Here is a tiny trained network, its code and every weight. The questions are about switching its units off for an input and a class, where a switched-off unit gives its printed mean instead of its output.

import numpy as np


def w(rows, s, z=0):
    codes = np.array(rows[::2]) - 128.0
    scale = np.full(codes.shape[1], s)
    scale[-1] = z or s
    return codes * scale


def f(y):
    return np.maximum(y, 0)


def log_softmax(a):
    a = a - a.max(-1, keepdims=True)
    return a - np.log(np.exp(a).sum(-1, keepdims=True))


def net(x, mask):
    res = np.array(x, float).reshape(1, 6) / 4 @ E
    y = f(res @ A[0][:, :-1].T + A[0][:, -1])
    res = res + np.where(mask, y, B[0][:, -1]) @ B[0][:, :-1]
    return log_softmax(res[-1] @ U[:, :-1].T + U[:, -1])


A, B = {}, {}
E = w([
[150,109,109,164,80,85,102,125,146,121,157],'x0',
[187,188,178,123,45,183,177,213,211,210,126],'x1',
[123,123,127,93,100,86,150,131,120,122,137],'x2',
[1,189,213,204,76,112,139,12,152,126,157],'x3',
[135,162,141,119,150,130,155,134,100,117,101],'x4',
[59,249,92,80,218,29,33,158,227,115,163],'x5',
],0.0086)
A[0] = w([
[33,183,154,142,80,135,131,70,134,149,147,144],'neuron 1',
[218,89,116,80,160,134,78,211,118,82,127,132],'neuron 2',
[115,85,55,101,202,95,78,41,111,2,113,84],'neuron 3',
[205,223,168,121,93,152,123,179,186,125,137,117],'neuron 4',
[62,179,203,187,127,114,195,71,153,74,206,162],'neuron 5',
[178,114,93,103,159,110,91,214,143,102,111,127],'neuron 6',
[109,212,111,96,165,48,95,118,179,105,119,144],'neuron 7',
[185,22,158,140,94,171,165,130,94,101,113,101],'neuron 8',
[83,175,201,173,99,113,95,39,149,119,136,171],'neuron 9',
[222,93,35,70,154,151,109,199,160,52,127,159],'neuron 10',
[62,100,78,150,199,78,84,105,44,71,139,53],'neuron 11',
[99,205,68,133,188,58,93,171,166,171,126,113],'neuron 12',
[137,178,66,109,241,33,91,155,199,166,145,113],'neuron 13',
[42,146,189,151,110,107,85,84,136,127,85,135],'neuron 14',
[132,225,54,65,161,130,111,120,186,100,146,85],'neuron 15',
[85,89,139,176,11,180,171,62,82,133,99,187],'neuron 16',
[178,224,114,109,101,201,147,179,184,150,177,35],'neuron 17',
[181,94,58,78,166,131,86,180,111,163,130,166],'neuron 18',
[160,116,87,103,168,129,99,204,146,152,116,117],'neuron 19',
[84,84,109,124,207,62,53,91,18,83,151,30],'neuron 20',
[81,99,69,128,189,65,127,119,86,63,121,75],'neuron 21',
[98,174,75,108,159,76,85,149,161,181,91,114],'neuron 22',
[101,174,55,73,135,143,96,141,154,109,191,91],'neuron 23',
[85,163,160,149,74,100,107,117,141,190,152,182],'neuron 24',
[84,62,47,174,135,141,176,106,43,73,129,75],'neuron 25',
[168,128,31,101,135,156,123,202,134,74,136,147],'neuron 26',
[219,70,65,81,179,96,101,179,139,126,102,153],'neuron 27',
[209,44,141,136,74,164,234,65,34,147,113,126],'neuron 28',
[91,209,30,113,185,73,109,172,215,131,111,98],'neuron 29',
[170,143,166,125,43,162,130,170,135,198,117,33],'neuron 30',
[135,187,205,120,61,143,140,207,185,226,136,109],'neuron 31',
[153,163,127,151,149,124,165,184,89,157,219,105],'neuron 32',
[156,100,169,109,104,124,146,159,216,168,105,4],'neuron 33',
[128,77,85,85,189,109,59,49,50,34,134,49],'neuron 34',
[144,89,71,118,175,113,131,200,131,121,139,151],'neuron 35',
[159,237,142,115,51,127,149,203,192,241,97,44],'neuron 36',
[198,134,35,78,160,149,106,133,135,90,144,153],'neuron 37',
[121,188,106,110,128,125,139,193,143,162,149,28],'neuron 38',
[70,221,116,118,131,67,98,60,194,142,88,137],'neuron 39',
],0.0081,0.0027)
B[0] = w([
[81,170,173,76,153,100,217,83,82,57,88,198],'neuron 1',
[96,185,119,96,177,75,149,80,66,101,101,204],'neuron 2',
[175,154,171,102,89,184,116,193,210,122,182,213],'neuron 3',
[152,139,162,143,78,161,124,142,185,115,193,187],'neuron 4',
[30,192,110,60,212,53,169,89,60,74,81,210],'neuron 5',
[54,200,152,79,139,87,170,142,104,98,108,191],'neuron 6',
[147,84,83,187,163,163,127,110,106,163,109,200],'neuron 7',
[162,64,93,180,84,145,79,125,77,180,57,213],'neuron 8',
[62,200,151,68,179,69,171,91,59,69,83,204],'neuron 9',
[56,206,99,72,195,78,200,85,80,77,76,221],'neuron 10',
[194,170,211,110,46,149,106,179,194,113,197,199],'neuron 11',
[151,80,93,158,107,133,69,137,96,173,85,200],'neuron 12',
[134,44,57,170,126,180,88,78,129,213,53,219],'neuron 13',
[113,175,171,56,159,75,196,93,115,58,101,185],'neuron 14',
[160,58,101,183,79,150,122,124,134,180,88,188],'neuron 15',
[118,122,89,150,170,139,129,95,65,143,75,235],'neuron 16',
[161,149,174,125,86,172,132,185,188,118,188,182],'neuron 17',
[86,183,118,47,160,83,169,95,90,64,58,201],'neuron 18',
[123,170,138,103,128,116,201,111,119,81,113,184],'neuron 19',
[187,143,194,62,58,168,132,196,204,77,199,206],'neuron 20',
[156,137,150,120,118,179,116,157,180,150,153,187],'neuron 21',
[142,74,99,197,114,178,78,97,98,170,99,181],'neuron 22',
[133,112,59,173,141,147,119,112,123,132,90,172],'neuron 23',
[118,163,118,70,175,67,150,96,117,86,137,178],'neuron 24',
[178,79,164,140,33,166,68,167,207,168,173,193],'neuron 25',
[87,166,145,72,169,91,104,98,86,44,85,191],'neuron 26',
[98,172,109,111,165,79,200,85,74,61,102,214],'neuron 27',
[154,18,30,181,159,191,100,71,66,203,88,253],'neuron 28',
[145,36,52,215,119,179,62,131,98,205,106,211],'neuron 29',
[168,91,151,153,77,164,95,153,182,135,188,185],'neuron 30',
[176,173,164,74,63,195,132,199,177,79,191,208],'neuron 31',
[114,111,123,139,112,120,110,133,152,109,122,145],'neuron 32',
[135,119,133,137,107,175,168,183,121,98,171,161],'neuron 33',
[195,125,163,133,50,160,101,178,187,130,254,208],'neuron 34',
[113,178,155,74,142,119,164,139,97,113,85,183],'neuron 35',
[181,145,198,76,53,194,111,191,199,108,183,210],'neuron 36',
[95,166,151,79,173,79,162,121,62,67,133,189],'neuron 37',
[157,121,100,144,119,183,84,159,155,134,146,159],'neuron 38',
[120,112,34,169,158,137,131,64,91,155,77,195],'neuron 39',
],0.0075,0.015)
U = w([
[61,230,160,79,203,53,228,38,67,19,52,255],'0',
[180,1,49,217,141,187,126,57,75,220,35,72],'1',
[201,182,211,101,69,186,139,185,251,74,243,54],'2',
],0.0081,0.0016)

Each question gives the input, the list of numbers given to net, and the class t.
The units are the neurons (one row each of A and B). Each row of codes is followed by its name. A weight is (code - 128) times the scale printed after its matrix; where a second scale follows, it is the last column's (A, B and U).
mask holds one flag per neuron, in row order. A switched-off neuron (its flag False) gives its mean, the last column of its row in B, instead of its output. The means were averaged over made-up inputs and are rounded, as every weight is.
A unit's drop is (log p(t) with every unit on - log p(t) with that unit switched off) / (log p(t) with every unit on - log p(t) with every unit switched off).
The circuit of an input: a set's keep is (log p(t) with only the set's units on - log p(t) with every unit switched off) / (log p(t) with every unit on - log p(t) with every unit switched off). Starting from the 12 units with the biggest drops (on a tie, the unit counted first), units are removed one at a time, each time the one whose removal leaves the highest keep (on an exact tie, the one counted first), for as long as the keep stays at least 0.8.
units of the circuit, in order: the units of the circuit, biggest drop first
unit that matters most: the unit with the biggest drop
k most important neurons: the k neurons with the biggest drops, biggest first
drop when u is switched off: that unit's drop, to one decimal
input [-1,5,-5,-6,7,7], class 1: units of the circuit, in order => neuron 29
input [1,-7,6,1,-2,6], class 2: 4 most important neurons => neuron 20; neuron 11; neuron 3; neuron 34
input [4,8,-4,2,-5,8], class 1: 4 most important neurons => neuron 29; neuron 13; neuron 39; neuron 12
input [7,7,4,7,-2,-6], class 0: 2 most important neurons => neuron 5; neuron 16
input [3,4,3,0,0,3], class 2: 2 most important neurons => neuron 28; neuron 36
input [5,-6,-1,-6,-8,0], class 0: 4 most important neurons => neuron 10; neuron 27; neuron 18; neuron 2
input [5,-8,4,-8,6,-7], class 0: 3 most important neurons => neuron 10; neuron 27; neuron 2
input [3,-7,1,-8,2,-8], class 0: 3 most important neurons => neuron 10; neuron 27; neuron 18
input [1,2,-4,3,4,-4], class 1: 2 most important neurons => neuron 10; neuron 28
input [7,0,-3,-5,5,-5], class 0: 2 most important neurons => neuron 10; neuron 29
input [-5,-7,6,6,3,-7], class 1: 2 most important neurons => neuron 28; neuron 16
input [-8,4,-7,-5,-4,-5], class 0: 2 most important neurons => neuron 29; neuron 13
input [3,4,8,-1,1,-3], class 2: 3 most important neurons => neuron 13; neuron 29; neuron 31
input [-3,4,-4,2,-7,-3], class 2: unit that matters most => neuron 13
input [-8,1,-5,-7,-7,8], class 1: 2 most important neurons => neuron 29; neuron 13
input [5,-4,-3,7,-3,8], class 1: 3 most important neurons => neuron 29; neuron 13; neuron 7
input [-2,-3,6,0,6,2], class 2: drop when neuron 28 is switched off => 0.3
input [7,7,-3,-1,5,8], class 1: drop when neuron 29 is switched off => 0.2
input [-7,-6,-8,4,5,5], class 2: drop when neuron 20 is switched off => 0.5
input [7,-3,-5,2,0,-2], class 2: unit that matters most => neuron 10
input [5,0,6,-8,0,-5], class 0: drop when neuron 6 is switched off => 0.0
